[128 = 0]

q482_q527: [108 100 128 152 139 143 131 117 151 124 125 122 119 137 133 117 119 140
 160 154 108 152 130 141 144 132 125 142 140 114 127]
q792_q398: [111 114 120 154 139 131 120 121 169 153 117 139  97 138 147 173  83 128
 213 164  57 141 147 114 138 148  86 149 125 114 144]
q172_q469: [153 112 138  81 100 124 145 173  74 131 169 111 136 120 100 106 166 104
 101 103 168  64 124 115  85  70 178  37 165 170 136]
q482_q527: [ 77  30 155 155 119 159  94 158 161 136 171 142 146 134 184 111 125 145
 196 162  95 137 147 172  98 131 128 134 151  88 137]
q482_q527: [ 82 156 127  79 142  92 106 129  86 113  66 116 133  81 193 151 109 146
 129 112 165 119 108 120 116 158 155 109 181 132 110]
q792_q398: [119 141 128 105 128 115 133 114 100 105 116  98 168 107 117  93 150 151
  74 108 189 141  98 150 119 140 175 135 164 137 110]
q792_q398: [117  81 143 139 131 159 108 154 144 148 155 141 133 155 149 118 127 129
 145 144 115 123 139 134 103 109 115 125 114 122 144]
q537_q135: [ 38  90 129  88 134 174  54  92 107 134 160 134 187 159 170  98 145 132
  79 140 175 137  84 147 138 137 149 126 136 121 145]
q537_q135: [116 136 106 115 141 143 114 118  95 114 137 133 170 125 125  95 137 111
  81 128 153  96 112 141 112  96 139  79 128 150 125]
q172_q469: [ 97 140 131 124 129 118 108 106 124 121 125 131 133 116 150 133 132 127
  88 116 133 137 121 123 160 149 119 130  91 115 134]
q482_q527: [ 63  71 150 147 144 156 111 132 158 133 155 126 129 143 153 108 144 122
 149 164 113 143 135 148 136 119 133 120 107 103 115]
q537_q135: [125 121 129 124 132 127 134 140 133 135 119 125 113 128 131 142 119 127
 173 142 116 124 134 125 115 126 134 124 157 130 119]
q536_q999: [119 141 127 136 125 111 162 125 139 121 151 125 102 110  88 143 152  80
 156 143  98 106 147 126 149 109 140  87 111 125  88]
q536_q999: [195 164 123  92 108  93 166 168  90 122 100 117 114 101 103 146 127 130
 158 100 156  93 131 117  79 116 164 109 206 159 109]
q792_q398: [ 96  89 119 157 179 180 121 134 156 141 116 131 128 168 141 103 108 126
 175 188 104 133 132 140 105  89 113 115 132 135 117]
q482_q527: [168 147 110 135 131 147 127 122 131 141 130 148 123 159 105 134 115 117
 122 129 116 120 130 112 128 112  97 137 106 143 147]
q537_q135: [128 139 140 120 111 121 131 116 121 111 140 130 123 124 119 120 158 123
  90 107 154 139 122 133 162 139 144 140 112 113 116]
q536_q999: [ 84 119 116 146 149 124 118 126 153 133 104 154  83 113 177 179  84 104
 231 171  50 114 156 117 145 134  91 102 132 107 117]
q468_q322: [191 103 146 132  69 106 130 159 119 139 168 128 135 114 125 132 128 156
 109  80 121 121 142 123 109 143 118 142 127 125 190]
q482_q527: [185 131 151 142  88  94 153 163 128 127 160 129 125 101 106 131 151 126
  96  84 123 114 154 126 115 129 123 128  88 121 140]
q792_q398: [200 163 131 113 113 100 148 170  78  86  81 144 121  90 155 113 130 148
  96  73 177 104 135 135 101 119 143 119 165 134 116]
q792_q398: [105 112 133 168 131 123 156 105 180 128 127 124  64 130 117 157 117 118
 206 164  60 162 151 120 192 147 109 146 116  97 116]
q792_q398: [ 92 139  96 173 166 133 140  74 160 122 113 116 131 125 107 124 103 119
 141 171  78 150 126 134 167 132 100 126  98 126 122]
q482_q527: [116 133 134 120 131 117 140 124 132 118 111 111 130 117 123 127 136 142
 146 132 147 149 119 143 125 147 157 153 166 121  98]
q468_q322: [174 134 127  83  63 108  81 140  44  84 141 162 193  85 184  99 137 165
  36  39 202  97 106 158 106 154 147 128 176 120 176]
q468_q322: [101 116 112 104 128 150 115 116  75  77 129 144 149 114 154  79 148 115
 104 126 170  97 109 160 142  95 166  64 183 129 109]
q172_q469: [101 134 128 129 123 140 122 110 148 142 177 151 114 147 100 150 153  68
 136 146  96 110 141 119 162 114 115 108  69 116 109]
q468_q322: [ 76 110 119 118 133 148 111  81 119 125 142 113 124 145 128 112 132 126
  99 141 130 141 102 114 187 127 133 100 123 133 157]
q468_q322: [144 127 122 156 154 136 169 143 155 151 138 111 101 145  76 129 128  97
 154 160  87 110 149 106 115  79 114  87  93 155 118]
q537_q135: [145 122 140 131 110 141 126 134 126 123 160 145 125 143 116 113 156 113
  94 112 139 122 134 131 143 114 126 127  94 119 130]
q468_q322: [215 160 103 117  85  92 164 128  89 117 126 116 123 100  83 136 112 141
 117  85 127 102 126 109 126 127 132 108 176 160 172]
q468_q322: [ 84  90 133 129 118 160  95  93 129 129 173 129 146 155 134  99 147 129
  79 131 135 145 109 133 174 130 126 124  97 116 164]
q172_q469: [158 184 122  98 127  89 163 138 110 130  97 112 102 106  96 163 130 112
 141 113 141 109 129 100 118 128 148 114 151 153  99]
q536_q999: [118 101 139 141 128 144 115 136 148 137 135 140 117 144 149 133 121 134
 155 141 110 140 137 132 130 133 113 147 121 111 135]
q172_q469: [130 148 149  73 119  94 138 186 103 155 140 115 133 104 116 162 155  94
 145 113 156  73 137 111  54 107 171  81 148 156  87]
q482_q527: [203 111 134 179  89 111 165 146 150 123 161 131 112 115  94 123 126 140
 132 105  84 132 160 133 135 128 101 142 101 116 164]
q536_q999: [ 75 112 147 129 146 137 106 141 140 117 120 150 122 122 180 130 139 114
 152 146 129 129 139 149 128 131 132 128 116  96  85]
q468_q322: [124 126 119 141 136 140  99 123 122 140 153 139 172 133 136 110 125 121
  57 118 125 110 126 126 114 113  95 108  57 139 163]
q537_q135: [127 131 134 118 127 113 133 147 107 109 114 127 131 101 148 119 135 130
 118 114 147 113 131 136 114 122 146 104 144 128 112]
q172_q469: [175 131 102 145 121 139 155 100 107 111 114 120  85 142 104 108 105 141
 103 117 111 130 121  93 190 104 104  93 133 153 191]
q536_q999: [ 93 157 107 111 157 127  93  83 109 126  76 116 152 128 164 127  96 162
  77 123 156 156  91 114 149 162 115 151 128 139 154]
q172_q469: [103 180 131 113 153  71 147 131 148 168  88  92  98  97 118 202 105 114
 159 136  97 127 137  77 116 156 118 124  96 148 108]
q792_q398: [140 121 122 174 141 137 141 126 146 113 129 141 119 126 128 109 122 122
 120 137  96 129 148 137 145 110  98 116  84 118 131]
q536_q999: [141 185 124 101 135  92 122 140 112 121  64 145 112  99 167 176 103 134
 153 109 141 123 131 116 111 162 123 156 153 123  98]
q172_q469: [158 123 126 115 119 122 156 150 119 140 138 105 127 129  89 127 133 126
 153 130 133 109 128 122  93 105 154 105 173 156 127]
q172_q469: [ 73 128 148 101 120 104  96 123 120 131 142 114 178  99 154 130 151 137
  85 110 165 137 111 147 111 167 156 145 117 113 112]
q537_q135: [124 119 133 127 128 143 119 120 134 128 129 127 137 145 130 115 133 144
 120 130 146 151 117 139 132 139 134 160 136 120 128]
q537_q135: [ 78  70 136 133 134 170 101 115 172 175 159 127 108 183 134 149 111 128
 198 179  83 153 126 113 142 134 110 148 130 119 158]
q482_q527: [140 162 136  98 120  92 132 152 110 121 102 130 135  94 142 153 133 129
 142 106 156 115 130 135  92 149 153 141 162 126  90]
q468_q322: [ 76 122 131 153 170 141  92 130 159 145 119 143 158 131 172 132 112 123
 118 153 108 136 137 140 104 135  92 143  59 112 114]
q536_q999: [219 174 131 113  84  87 153 147 105 135 140 121 136 110  81 143 139 136
  73  66 151 113 131 108 107 139 128 147 114 149 154]
q792_q398: [171 122 125 148 126 128 112 163 106 112 117 153 163 108 171 100 110 151
  86  98 137 105 141 147  81 114 101 119 112 129 154]
q468_q322: [156 178  92 130 130 107 147  87 123 125 100 116 128 118  91 148 100 133
 128 125 114 136 115 112 149 147 115 143 143 148 140]
q537_q135: [ 95 128 142 137 130  96 135 116 123 106 111 103 119  86 153 120 134 145
  89 111 132 146 126 125 165 150 135 113 104 114 132]
q482_q527: [192 208 138  75  94  63 155 159  86 121 116 121 144  81  92 158 161 116
  83  62 190  96 126 120  84 145 170 138 144 147  86]
q792_q398: [151 146 142 139  94  83 141 113 159 142 125 115 103 109 115 177 115 155
 149 105 100 171 136 113 159 197 112 203 117 103 148]
q537_q135: [143 163 111 104 120 137 147 106 106 109 148 136 131 140  71 116 165  87
 110 126 158 107 115 135 147 103 160 108 145 141  89]
q468_q322: [ 96  82 154 132 111 133 109 131 147 131 145 128 119 130 162 131 132 149
 155 132 121 156 131 140 145 157 133 157 139  95 139]
q172_q469: [175 117 138  94 100 127 116 174  96 143 127 138 123 134 151 139 117 147
 137  97 151 101 129 110  83 120 133 121 173 146 164]
q536_q999: [145 147 118 117 130 125 131 128 100 111 125 122 167 117 115  98 142 131
  75 110 168 115 113 144 105 115 147 116 137 145 119]
q536_q999: [171 205 118  88 111  69 173 122  97 125 100  99 104  92  75 167 137 114
 113  92 151 111 120  91 136 141 157 114 152 159 109]
q482_q527: [111 156 142  71 120 117 119 134  96 135 148 114 161 127 105 124 177 106
  68 104 197 109 104 125 104 123 178 115 127 146  95]
q536_q999: [ 92  87 141 129 134 145 120 130 151 146 125 122  89 149 153 145 112 137
 191 158 100 147 132 114 147 135 124 132 150 117 141]
q537_q135: [141 190  96  91 123 115 111 106  77 109 128 146 183 108 113 123 140 102
  58  98 172  87 106 136 113 122 140 103 128 150 113]
q172_q469: [106 113 133 117 103 128  96 100 118 125 151 125 161 126 144 117 135 152
  81 107 149 150 106 139 152 163 133 155 125 113 163]
q792_q398: [ 79  63 132 125 125 158  75 147 112 134 173 146 183 126 183  98 127 127
 117 138 125  95 127 156  87 105 125  79 129 123 158]
[122 137 154 124  95 106 166 104 155 128 161 109  67 132  72 156 171 103
 142 123 116 158 134 107 208 151 151 148 106 105 107] => q792_q398
[162 148 108 149 122 114 159 103 148 142 128 109 112 131  75 148 108 130
 148 135  89 141 131 108 148 138 109 144 124 143 151] => q468_q322
[124 155 129  93  92 119 106  95  87  80 144 144 173 109 130  99 174 132
  51  82 204 138  97 168 159 161 172 159 151 103 103] => q172_q469
[124 124 119 111 139 144 121 147  87 103 121 143 141 120 151  97 138 112
 110 126 156  86 125 140 106  84 146  65 152 143 113] => q792_q398
[145 134 123 126 124 144 115 123 125 129 138 141 151 147 120 116 133 131
 102 120 146 131 120 137 119 127 123 152 121 129 133] => q537_q135
[ 65 110 106 110 147 148 105 104 117 123 126 128 148 128 147 124 116 115
 173 168 123 115 111 145 125 121 148  94 184 131 112] => q482_q527
[136 115 117 147 131 151 125 122 155 160 156 138 117 163 103 144 113 108
 156 153  81 121 139 110 130 111  93 124  97 137 155] => q537_q135
[146 163 104 166 165 127 187 113 168 126 102 119  83 136  64 144 119  93
 194 175  78 133 148 120 146 103 116 124 119 138  75] => q172_q469
[ 92 107 126 155 121 158  90  87 170 155 175 163 107 168 137 157 117 100
 136 150  63 144 139 108 195 144  66 147  42  98 170] => q172_q469
[113 125 120 132 133 130 136 116 124 122 142 119 135 122 111 115 138 113
 116 137 123 118 125 131 138 112 135  96 120 135 125] => q536_q999
[145 113 147 129 108 119 121 155 127 133 142 134 133 119 145 130 132 140
 117 106 131 124 139 130 109 135 124 137 116 119 144] => q482_q527
[ 73 101 174  75  97 127  88 137 111 114 139 137 124 125 186 132 169 142
 124 104 191 151 110 146 148 171 179 163 168  85 102] => q537_q135
[123 121 136 106 111 109 110 148  97 103 104 139 136  91 187 130 119 151
 140 104 152 118 127 146 110 149 146 126 183 112 125] => q468_q322
[ 95  99 126 121 135 152  98 113 117 136 135 124 137 146 155 111 118 141
  99 133 133 131 111 116 144 122 119 107 119 136 171] => q482_q527
[ 69 108 125 103 152 133  88 128  93 111  99 115 182 105 193  95 118 161
  98 129 175 127  99 154  94 135 155 108 173 133 127] => q537_q135
[164 177 126 131 116 111 153  98 118 117 155 108 157 127  54  98 175 117
   4  87 171 138 111 125 157 126 138 140  54 143 126] => q792_q398
[121 108 128 156 140 137 129 127 143 122 126 125 136 128 137 108 122 141
 129 140 116 142 133 144 127 126 119 135 119 119 130] => q792_q398
[ 69  82 135 122 137 138 114 133 117 127 141 116 124 118 162 114 127 123
 139 148 116 111 127 125 134 107 139  62 138 131 143] => q536_q999
[143 137 101 148 131 137 128 103 116 117 150 126 176 125  97  91 131 123
  65 122 129 115 118 143 127 108 116 106  98 146 149] => q536_q999
[125 116 134 151 136 120 138 129 142 127 117 114 117 119 136 123 118 145
 127 131 111 144 135 124 137 134 117 130 112 124 140] => q537_q135
[127 150 116 128 116 119 137  85 134 119 136 119 133 127  92 132 136 127
 116 125 130 151 113 133 167 154 136 157 132 122 124] => q172_q469
[128  62 132 153 134 161 109 146 118 134 133 125 120 146 175  90  99 160
 104 130 108 121 132 111 130  93  94  79 112 142 211] => q172_q469
[ 92 104 139 132 137 134 119 144 152 169 165 126 116 140 125 153 129  93
 152 154  84 104 147 103 116 105 109  86  75 135 137] => q172_q469
[119 130 136 124 136 125 125 144 132 128 124 132 138 121 138 130 135 123
 138 132 137 123 133 141 102 128 138 134 131 122  99] => q172_q469
[146 108 126 138 120 126 119 131 158 186 125 116  96 154 132 180  71 156
 183 140  67 144 136  77 125 152  78 156 123 143 205] => q172_q469
[175 128 133 104 119 109 137 166  92 115  82 105 151 105 151 109 112 189
 127  96 184 133 113 142  64 141 163 151 220 146 135] => q172_q469
[112  91 118 137 130 161  83 149 113 138 171 169 163 135 169 112 119 100
 109 135 101  72 143 135  95  83  92  61  84 133 164] => q792_q398
[121  88 146 133 124 150 111 150 141 146 153 132 140 149 142 116 133 138
 131 134 129 132 132 136 103 121 125 138 120 122 143] => q792_q398
[132 105 134 140 122 141 106 132 137 139 138 138 138 142 150 123 116 148
 116 122 121 139 130 129 125 137 104 150 108 119 163] => q536_q999

q815q35: [146 127 124 113 122 115 139 118 130 133 114 132 137 103 146 130 124 178
 127 132 117 123 126 134 120 150 118 134 121 118 126]
q90q910: [161 150  59 149 134 148 152 147 135 109 135 100 162 176 144 116 129 116
 148 102 134 157 109 155 114 114 139 106  93  92 110]
q113q622: [ 88 120 121 138 155 142 110  93 127 139 112 107 161 128 110 130 147 121
 124 135 133 144 119 160 169 144 121 145 138 110 128]
q113q622: [147 127 111 110 112 138 148 116 115 139 107 141 151 130 139 112 127 146
 141 100 135 113 107 108 140 147 112 133 109 119 116]
q90q910: [179 144 110 132 124 160 131 122 166  82 114 145 150 113 147 119 114 107
 125 136 111 112 121 104  86  99 144 132  94 105 108]
q815q35: [111 105 133 159 164 143 139 133 126 129 109 102 135 156  98 118 144 116
 124  85 115 122 116 102 147 139 125 134  84 147 134]
q90q910: [ 89 145 120  94 154 144 137 120 104 168  96 128 143 121 119 141 150 118
 136 122 139 107  92 164 167 135 102 130 141 113 114]
q975q965: [101 113 115 115 167 108 142 102 114 146  92 109 139 123 133 144 138 154
 133 107 109 116 101 133 147 174  99 144  87 140 141]
q113q622: [188 140  74  82 109 131 124  90 128 101  98 162 148 100 183 111  94 105
 145 101 107  96  93  68  82 134  97 145  72 129 109]
q90q910: [ 76 124 138  66 144  86 113  95  94 146 111 156  82 114 146 168 114  76
 147 128 124  85  98 103 134 148  92 141 117 180 154]
q975q965: [ 58 129 148 112 186 172  81 123 119 172 109  99 112 104  81 143 153  90
 131 126 115 123 102 224 193 106 125 132 177  83  85]
q975q965: [ 99  98 148  93 107  44 173 128  95 144 146 143  61 168 158 177 106 172
 175 120 140 114 122 126 144 188 129 112  98 169 178]
q113q622: [137 123 166 138 103 159  99 137 143 127 146 141 115 109 104 110 125 122
 119 142 132 131 151 137 139  98 152 128 175 105 103]
q113q622: [175 149  80 110 105 116 183 152 112 137 123 131 148 150 164 120 124 176
 149 101 139 127 108 129 109 144 115 107  98 114 121]
q975q965: [118 133 132 110 154 165  86 112 123 158  96 120 146  69 107 108 141 126
 106 120 105 117 115 153 147 118 100 149 161 104  88]
q90q910: [213 136 100 100  45 137 155 107 130 102 126 185 161 127 178  92  95 151
 152 113 150 112 121  62 102 138 127 131 105 110 112]
q975q965: [120 141 139  96 128 125 115 106 142 118 121 152 116  96 146 156 118 115
 133 170 123 110 122 151 119 119 134 134 143 112 125]
q90q910: [162 134 102 162 133 134 166 158 129 143 120  94 174 134 124 102 151 210
 109 109 125 156 137 145 123 146 121 120 119 108 121]
q975q965: [138  96 133  89  90 135 150  90 100 150  99 162 135 140 138 109 114 152
 168  73 142  94  94  87 179 178 111 143  96 120 115]
q815q35: [141 134 118 145 135 150 137 118 141 126 107 121 176 114 123 112 144 155
 108 134 127 134 129 127 130 134 123 140 125 110 122]
q90q910: [157 112 102 152 102  78 145 142 119 112 164 111 117 165 153 120 109 162
 137 110 130 163 151 103  99 154 132 115 101 157 158]
q815q35: [175 134 103 184 135 178 128 151 153 114 126  94 182 131 106  79 145 151
 100 107 117 160 143 132 116 106 139 127 124  93  97]
q815q35: [120 141 105 146 141 110 121 141 122 129 145 105 135 137 129 129 136 119
 112 138 132 156 141 135 109 121 119 121 139 146 144]
q113q622: [116 152 140 109 169 170  87 122 158  96 108 146 106  93 120 148 122  24
 119 151  99  87 108 126  99  65 137 136 123 124 104]
q90q910: [148 119 114 159 103  81 155 128 146  95 163 115 132 160 157 144 116 182
 137 159 138 171 160 141 105 154 157 116 112 126 165]
q113q622: [102 128 143 127 146 156 131 116 132 135 105 132 144 127 107 132 145 110
 126 130 134 111 113 133 158 125 129 137 129 117 122]
q815q35: [139 113 148 167 113 174 168 144 145 113 125 132 150 181  98 109 141 127
 140 103 151 123 126 107 161 122 165 120 102 106 121]
q90q910: [ 98 120 151 110 116 126 124 131  92 178 127 133 121 124 106 118 141 142
 128 112 149 123 126 131 172 144 106 130 169 139 125]
q815q35: [110  99 160 127 141 115 120 154 123 129 147 118  53 151 112 145 112 108
 153  97 106 115 126 137 138 122 149 112 110 142 126]
q815q35: [110 105 147  71  79  35 168 100 105 135 149 166  72 146 184 188  95 193
 183 158 150 117 127 143 142 197 135 118 118 144 177]
q113q622: [114 125 158 122 141 135 124 143 129 128 124 138  96 125 112 137 128  97
 126 122 119 101 124 111 126 110 133 126 125 147 128]
q975q965: [143 135 123 128 121 101 127 119 148  96 140 137 121 117 156 147 112 132
 124 165 120 134 143 122  88 126 138 128 119 136 148]
q113q622: [134 127  64 124 124 119 139 100 103 152 118  99 181 143 149 111 134 175
 145 101 139 164 108 163 156 174 100 133 118  97 119]
q975q965: [123  96 114 124 140 118 150  92 110 152  90 111 161 128 130 116 137 194
 138  85 117 126 106 122 168 196 100 150  86 123 131]
q815q35: [ 89 160 148 164 166 110 180 216 121 138 152 106  99 183  96 160 164 102
 104 144 150 129 143 132 105  90 142  86 134 181 171]
q975q965: [ 95 140 153 110 131 149  98 126 143 124 146 139  93 123 118 158 123  78
 146 169 136 124 126 193 149  89 161 117 173  90 108]
q113q622: [112 100 100 111 135  98  91  93  88 151 124 111 120 124 136 111 114 117
 137  80 113 139 115 102 143 167  84 148 113 162 133]
q975q965: [178 148 133  82  86 165  88  76 160  99 105 189 154  45 161 113 101 115
 120 173 119  96 126 107 100 103 126 158 155  87  90]
q975q965: [156 166 149  83  95 192  95 136 125 141 112 187 132  72 119  95 124  63
 110 133 140  79 117  90 116  64 113 135 184 117  77]
q815q35: [ 98 114 136 112 116 117 134  69 127 126 110 150 155 128 139 146 130 136
 141 154 150 122 119 122 164 168 124 151 125 124 151]
q90q910: [180 159  73  97 105 148 166 110 138 103 102 158 174 134 175 125 116 125
 153 125 139 108  92 114 104 127 123 126  86  93 110]
q90q910: [114 142 141 168 131 144 147 146 158 117 147 111 152 148 110 143 152 152
 117 181 152 161 153 190 142 111 170 113 163  88 134]
q113q622: [142 133 158 108 133 187 129 123 156 110  95 163 123 106 116 128 124  89
 137 126 115  74 102 116 135  94 148 135 112  95  91]
q815q35: [149 110  85 181 139 122 126 118 135 116 134  77 175 148 127  98 135 172
 115 104 116 183 144 132 125 157 124 136 102 120 134]
[161 120 140 141  72 119 159 161 111 136 156 145 122 164 127 100 122 158
 135 104 159 136 148  86 129 134 138 110 137 144 136] => q975q965
[ 76 151 138 132 179 132 113 134 151 127 131 105 116 115 115 177 148 106
 119 189 121 139 130 218 133 100 148 119 161 101 130] => q975q965
[162 154 132  78 106 162 105 170 107 137 134 170  72 114 129 106 103  41
 142  84 122  76 104  86  98  63 117 109 139 143  81] => q815q35
[139  74 111 126 131 129 116  65 121 124  94 117 149 126 135 102 111 157
 151  66  99 123 104  94 163 191 109 163  63 121 118] => q815q35
[129 129  87  76 132 117 146  82 109 145  87 138 153 114 166 139 121 156
 159 109 123 107  82 142 147 175  94 143  92 106 118] => q90q910
[123 133 133 162 135 109 133 160 136 129 157 100 123 138 118 136 140 159
 110 154 131 164 159 163 116 121 144 112 153 129 143] => q975q965
[107 133 147 138 138 110 130 116 161  94 140 134 117 129 137 171 125 120
 126 191 129 133 145 152 113 121 160 127 130 125 156] => q90q910
[136  85 128 145 103 110  96 114 128 113 167 111  92 154 131 117  97 131
 158 103 119 161 145 139 144 144 153 126 122 118 123] => q975q965
[148 168 120 138 137 155 169 176 126 143 111 130 162 127 116 113 158 137
  98 125 141 114 124 111 106 100 115 114 134 134 122] => q90q910
[181 143 120  98  60 136 151 113 131 108 128 187 148 126 164 112 106 130
 145 137 157 106 124  76 109 126 132 129 125 119 123] => q90q910
[150 142 148 110 111 191 110 112 150 114 105 169 147  94 118 109 125  86
 123 137 131  92 116 107 132  90 138 142 144  96  89] => q113q622
[103 147 138 105  91  56 173 147 111 133 170 153  92 164 162 183 122 151
 149 187 175 138 146 151 117 144 143  98 156 154 184] => q815q35
[181 159  48 214 131  84 218 209 139 101 175  60 175 220 153 125 149 208
 116 127 148 211 161 153  66 135 151  76  84 133 171] => q90q910
[145 121 124 145 129 139 152 137 131 126 118 121 145 143 122 114 135 151
 127 105 126 127 125 114 131 137 131 127 103 124 125] => q815q35
[158 120 120 130 106 136 119 109 144 112 131 132 142 116 142 116 114 153
 136 133 123 140 134 137 126 135 140 134 127  96 113] => q113q622
[127 147 122  98 118 131 140  95 150 100 115 163 139 122 158 161 118 107
 147 174 140 107 111 140 121 124 143 132 118 103 133] => q90q910
[129 130 163 143  96 134 113 134 151  96 163 155 105 139 121 135 116  86
 126 170 148 132 158 112 115  92 167 121 158 133 139] => q90q910
[124 124 185 130 155 217  63 117 164 121  97 143 124  61  76 103 135  67
  98 132  94  88 125 125 143  68 142 154 160  94  69] => q90q910
